Each row has a name. Each question is about the rows just above it.

koram: [ 84 166 119 112 149 166 137  79 141  78 100 165 138 145  96  90 118 153
 164 151 169 168 129  96 121 143 132 149 103 102  95 114 120 169  76 118]
Nudi: [ 97 151  88 162 100 117  97 152  78 108 132  85  79 114 109 174 147 153
 149 152 131 109 140 111  89 136 105 123 125  97 171  77 172 166  86 177]
zan: [ 84 166 119 112 149 166 137  79 141  78 149 165 138 145  96  90 118 153
 164 151 169 168 129  96 149 143 132 149 138 141 107 120 160 149  87 156]
Loku: [108 175  78 100 166 162 100 146 160 157 135 120 135 114 127 121 174 135
  87 101 154 173 164 121 158 171 172 117 175 170 141  89  87 103 143  77]
Where do [108 175  78 100 166 162 100 146 160 157 135 120 135 114 127 121 174 135
  87 101 154 173 164 121 158 171 172 117 175 170 141  89  87 103 143  77] appear? => Loku
Whose row is [ 97 151  88 162 100 117  97 152  78 108 132  85  79 114 109 174 147 153
 149 152 131 109 140 111  89 136 105 123 125  97 171  77 172 166  86 177]? => Nudi

zuvu: [120 113 141 144 142 128 117 122 148 130 142 134]
sir: [127 127  80 125 146 126 126 103 146 118 126 126]
nek: [108 127  80 125 152 126 124 103 146 118 124 173]
bazof: [128 130 112 152 126 143 130 145 105 126 132 130]
vefom: [133 115 112 152 126 152 152 152 105 126 132 133]
Whose row is [128 130 112 152 126 143 130 145 105 126 132 130]? => bazof
The value that nek holds more than once: => [124]
Which value appears more than once in zuvu? => [142]
Whose row is [120 113 141 144 142 128 117 122 148 130 142 134]? => zuvu
[133 115 112 152 126 152 152 152 105 126 132 133] is in which row? => vefom

vidu: [145 145 160 145 105 110 145]
Tufu: [122 124 144 127 120  80  80]
Pup: [126  98  98 157 157 157  98]
zol: [151 105 145 144 153 151 124]
The value that vidu holds more than once: => [145]
The value that zol holds more than once: => [151]
Whose row is [151 105 145 144 153 151 124]? => zol
Repeated in Tufu: => [80]

mozet: [121 135 134 140 135 108 139 140 133]
tusus: [119 152 119 119 119 123 111 123 115]
sula: [ 95  95 164 103 166 139 114 139 139]
lipa: [ 97 157 171  97 132  88  96  97  97]
mumed: [ 92 161 178 167  78  80  78 158  78]
Repeated in mumed: => [78]
Whose row is [ 97 157 171  97 132  88  96  97  97]? => lipa
Repeated in lipa: => [97]
Whose row is [119 152 119 119 119 123 111 123 115]? => tusus
Whose row is [121 135 134 140 135 108 139 140 133]? => mozet

pupe: [138 138 138 142 120]
Soved: [ 89 155 153 155 101]
vuk: [103 155 154 142 148]
Kevov: [103 149 154 149 149]
sogis: [115 159 131 118 118]
Kimen: [103 155 154 115 103]
The value that Kimen holds more than once: => [103]
The value that sogis holds more than once: => [118]
The value that Kevov holds more than once: => [149]
The value that pupe holds more than once: => [138]
Repeated in Soved: => [155]

rizo: [134  92 117 160]
fid: [129 146 122 160]
vabip: [124 124 124 160]
volur: [129 146 124 166]
vota: [ 75  75  75 126]
Which value appears more than once in vota? => [75]
Which value appears more than once in vabip? => [124]
[129 146 124 166] is in which row? => volur
Whose row is [129 146 122 160]? => fid

ganov: [122 120 119 127 126 140 114 139 128 131 119 121 126 123 127 129 106 130
 102 144 128 135 105 121 121 125]
vube: [151 137 147 143 136 152 135 141 155 142 143 131 150 151 126 143 144 155
 147 111 136 132 147 139 102 139]
Peka: [125 132 133 125 142 118 144 126 118 122 130 146 126 123 130 123 130 118
 141 139 135 123 138 134 122 127]
Kerev: [132 126 133 130 128 126 129 130 133 136 130 126 131 129 127 133 126 131
 128 136 126 129 123 124 130 128]
bibo: [133 119 127 132 114 146 112 132 132 138 134 106 133 130 123 132 128 153
 120 132 118 140 117 121 141 128]
Vuvi: [107 138 116 103 134  91 143 103  91 111 123 139 107 111 134 111 140  93
 140 117 134 111 151 138 125 111]
teba: [134 123 121 130 128 141 124 135 143 146 131 131 127 134 128 136 122 143
 118 136 127 139 120 125 135 127]
kop: [158 132 146 154 134 159 135 145 168 156 145 135 151 156 125 149 145 165
 144 118 132 139 142 135 117 137]
Whose row is [107 138 116 103 134  91 143 103  91 111 123 139 107 111 134 111 140  93
 140 117 134 111 151 138 125 111]? => Vuvi
Whose row is [122 120 119 127 126 140 114 139 128 131 119 121 126 123 127 129 106 130
 102 144 128 135 105 121 121 125]? => ganov
Whose row is [134 123 121 130 128 141 124 135 143 146 131 131 127 134 128 136 122 143
 118 136 127 139 120 125 135 127]? => teba
Whose row is [158 132 146 154 134 159 135 145 168 156 145 135 151 156 125 149 145 165
 144 118 132 139 142 135 117 137]? => kop

zivez: [136 144 138 146 144 148  99 123  93  98 144  94  96 101 128 106 104  95
 125 112 135 101 107 136 130 145]
sonov: [107  91  90  96 105  99  99 100  99 109  97 107 108 109  87 101 100 100
  99 113 102 102 110  99 109  92]
taza: [107  91  90 122 105  99  99 100  99 109  97 107 108 109 130 128 127 129
 127 122 124 127 123 125 122 127]
Feke: [153  85 114  95  94 128  86  86 104 117  94 155 117 168  87  83 151  96
  77 158 162 156 172  94 137  90]
sizo: [143  87 112 155  97 122  92 155 107 117  93 149 118 159  90  89 146 101
  82 150 151 150 162 145 131  91]
Zuge: [126 124 123 125 127 125 126 124 125 128 125 126 128 127 123 127 125 126
 126 128 125 125 126 124 127 124]
gepak: [127 128 127 128 128 127 128 127 128 128 128 128 128 127 128 128 127 128
 128 128 127 127 127 127 127 127]
Where do [127 128 127 128 128 127 128 127 128 128 128 128 128 127 128 128 127 128
 128 128 127 127 127 127 127 127] appear? => gepak
Whose row is [136 144 138 146 144 148  99 123  93  98 144  94  96 101 128 106 104  95
 125 112 135 101 107 136 130 145]? => zivez
[126 124 123 125 127 125 126 124 125 128 125 126 128 127 123 127 125 126
 126 128 125 125 126 124 127 124] is in which row? => Zuge
Whose row is [107  91  90 122 105  99  99 100  99 109  97 107 108 109 130 128 127 129
 127 122 124 127 123 125 122 127]? => taza
[153  85 114  95  94 128  86  86 104 117  94 155 117 168  87  83 151  96
  77 158 162 156 172  94 137  90] is in which row? => Feke

gevet: [137 137 137 137]
pekas: [150 150 150 150]
dil: [128  94 131 156]
nelup: [172 109 132 176]
Vite: [ 99 128  80 109]
muki: [161  99 141 173]
Repeated in pekas: => [150]
[ 99 128  80 109] is in which row? => Vite
Repeated in gevet: => [137]
The row with [172 109 132 176] is => nelup
The row with [150 150 150 150] is => pekas
The row with [161  99 141 173] is => muki

lav: [116 130 128 136 135 130 106 121 150 163 182 123 137 145]
vifib: [111 133 118  77 115 107  85 138 144 142 156 131 113 109]
sem: [161 126 122  75 138 106 172 138 166 120 118 158 129 154]
vaged: [167 116 110  90 125 108 173 143 113 147 159 147 128 163]
zad: [115 131 136 125 150 135 132 117 122 152 150 108 133 150]
pasar: [136 123 132 170 102 149 122 138 155 110 103 136 131 138]
Pinem: [122 137 130 129 152 124 142 124  89 110 106 117 116 123]
Reki: [116 130 128 136 135 130 106 121 150 129 130 125 127 116]
Suvan: [147 125 147 121 134 123 147 127 176 128 127 147 133 142]
Which value appears more than once in vaged? => [147]
Which value appears more than once in zad? => [150]

Mafut: [137 125 138 130 149 105]
Bogup: [ 91 152 139 120 152 125]
Buvu: [145 145 134 125 145 116]
Luvin: [130 127 139 139 152 107]
gesam: [132 142 118 148 146 113]
petok: [ 89 124 145 120 153 136]
Repeated in Buvu: => [145]
Which value appears more than once in Luvin? => [139]
Repeated in Bogup: => [152]

Semir: [124 137 137 137]
Vob: [123 122 122 122]
Sisus: [114 114 127 114]
tev: [130 109 130 130]
Mamag: [147 112 147 147]
Which value appears more than once in Sisus? => [114]
Which value appears more than once in Semir? => [137]
Which value appears more than once in Vob? => [122]
Repeated in tev: => [130]
Repeated in Mamag: => [147]
Which row holds [123 122 122 122]? => Vob
Whose row is [147 112 147 147]? => Mamag

puna: [132 132 107 132 110 170 107 170 132 170]
vizi: [118  82 129 118 129 111 134 112 140 118]
femo: [ 96  97 115  96 115 103 148 125  96 130]
Which row holds [132 132 107 132 110 170 107 170 132 170]? => puna
Whose row is [ 96  97 115  96 115 103 148 125  96 130]? => femo
Whose row is [118  82 129 118 129 111 134 112 140 118]? => vizi

Kiro: [152 120 107 139 154 142 119 127 121  91 132]
bano: [ 93 116 115 107  98 109 111  87 116 144 131]
Foved: [137 147 147 138 139 140 124 147 121  91 126]
Nebu: [133 126 113 108 138 109 123 148 123 142 125]
fize: [ 93 116 115 107  98 109 111  87 116 144 109]
Kevu: [119 119 108 131 163 133 119 128 122 106 119]
Tigot: [122 112 106 138  86 141 119 136 117  86 118]
Nelaf: [ 84 111 116 113  88 115 115  98 115 133 106]
Fofa: [149 119 105 134 152 136 118 133 120  96 130]
The value that Kevu holds more than once: => [119]
The value that Tigot holds more than once: => [86]
Which value appears more than once in Foved? => [147]

Peken: [131 136 134 136  94 111  96 104  97 136]
zure: [ 94 130  95 122 138 124 169 123 167 104]
vof: [136 157 139 110  93 119  98 132  99 153]
Gune: [127  91 129 125 146 116 103 106 104  88]
sev: [130 130 106 128 163 124 146 130 145  79]
Kepe: [127 153 130 106  85 117 110 129 111 157]
kiru: [137 103 141 115 123 111  80 108  82 109]
Repeated in Peken: => [136]
The value that sev holds more than once: => [130]

rabo: [129 123 121 154 143 110 114 122 142  82 113 132 143 130 151 151 131 108
 119  91 140  97 104 159 103 130]
Nito: [130 102 128 149 135 133  90 157 121 134 137 116 137 106 117 144 138 131
 149 123 136 143 113 126 104 136]
lavin: [130  84 145 150 108 141  99 180 122 119 151 131 134 113 131 126 130 111
 141  75 133 130 120 154 123 129]
Bak: [130 134 121 139 130 127 123 122 135 123 112 137 133 130 131 135 131 133
 130 128 136 121 122 133 117 132]
Sulit: [136 124 123 142 144 122 127 120 135  97 114 133 139 141 138 133 139 122
 130 110 141 121 114 141 108 125]
nusu: [107 129 144 137 114 123 118 116 128 117 159 132 111 115 116 120 114 121
 126 126 126 120 117 145 116 158]
pumad: [150  95 122 109 113 139 119 156 156  97 129 141 112 147 119 116 112 104
 123  81  93 144 107 172 132 106]
Leri: [127 123 123 124 135 133 125 134 143 108 117 118 129 142 136 112 120 116
 114 114 118 140 120 136 132 122]
zef: [126 122 127 130 143 118 118 118 142  97 111 111 135 142 146 126 118 109
 111 107 122 131 114 139 127 121]
Vaf: [127 146 128 144 149 101 108 134 136 136 128 129  97  87 127 147 160 105
 143 139 117 118  80 145 140 136]
Whose row is [127 123 123 124 135 133 125 134 143 108 117 118 129 142 136 112 120 116
 114 114 118 140 120 136 132 122]? => Leri
Whose row is [130 134 121 139 130 127 123 122 135 123 112 137 133 130 131 135 131 133
 130 128 136 121 122 133 117 132]? => Bak
[127 146 128 144 149 101 108 134 136 136 128 129  97  87 127 147 160 105
 143 139 117 118  80 145 140 136] is in which row? => Vaf

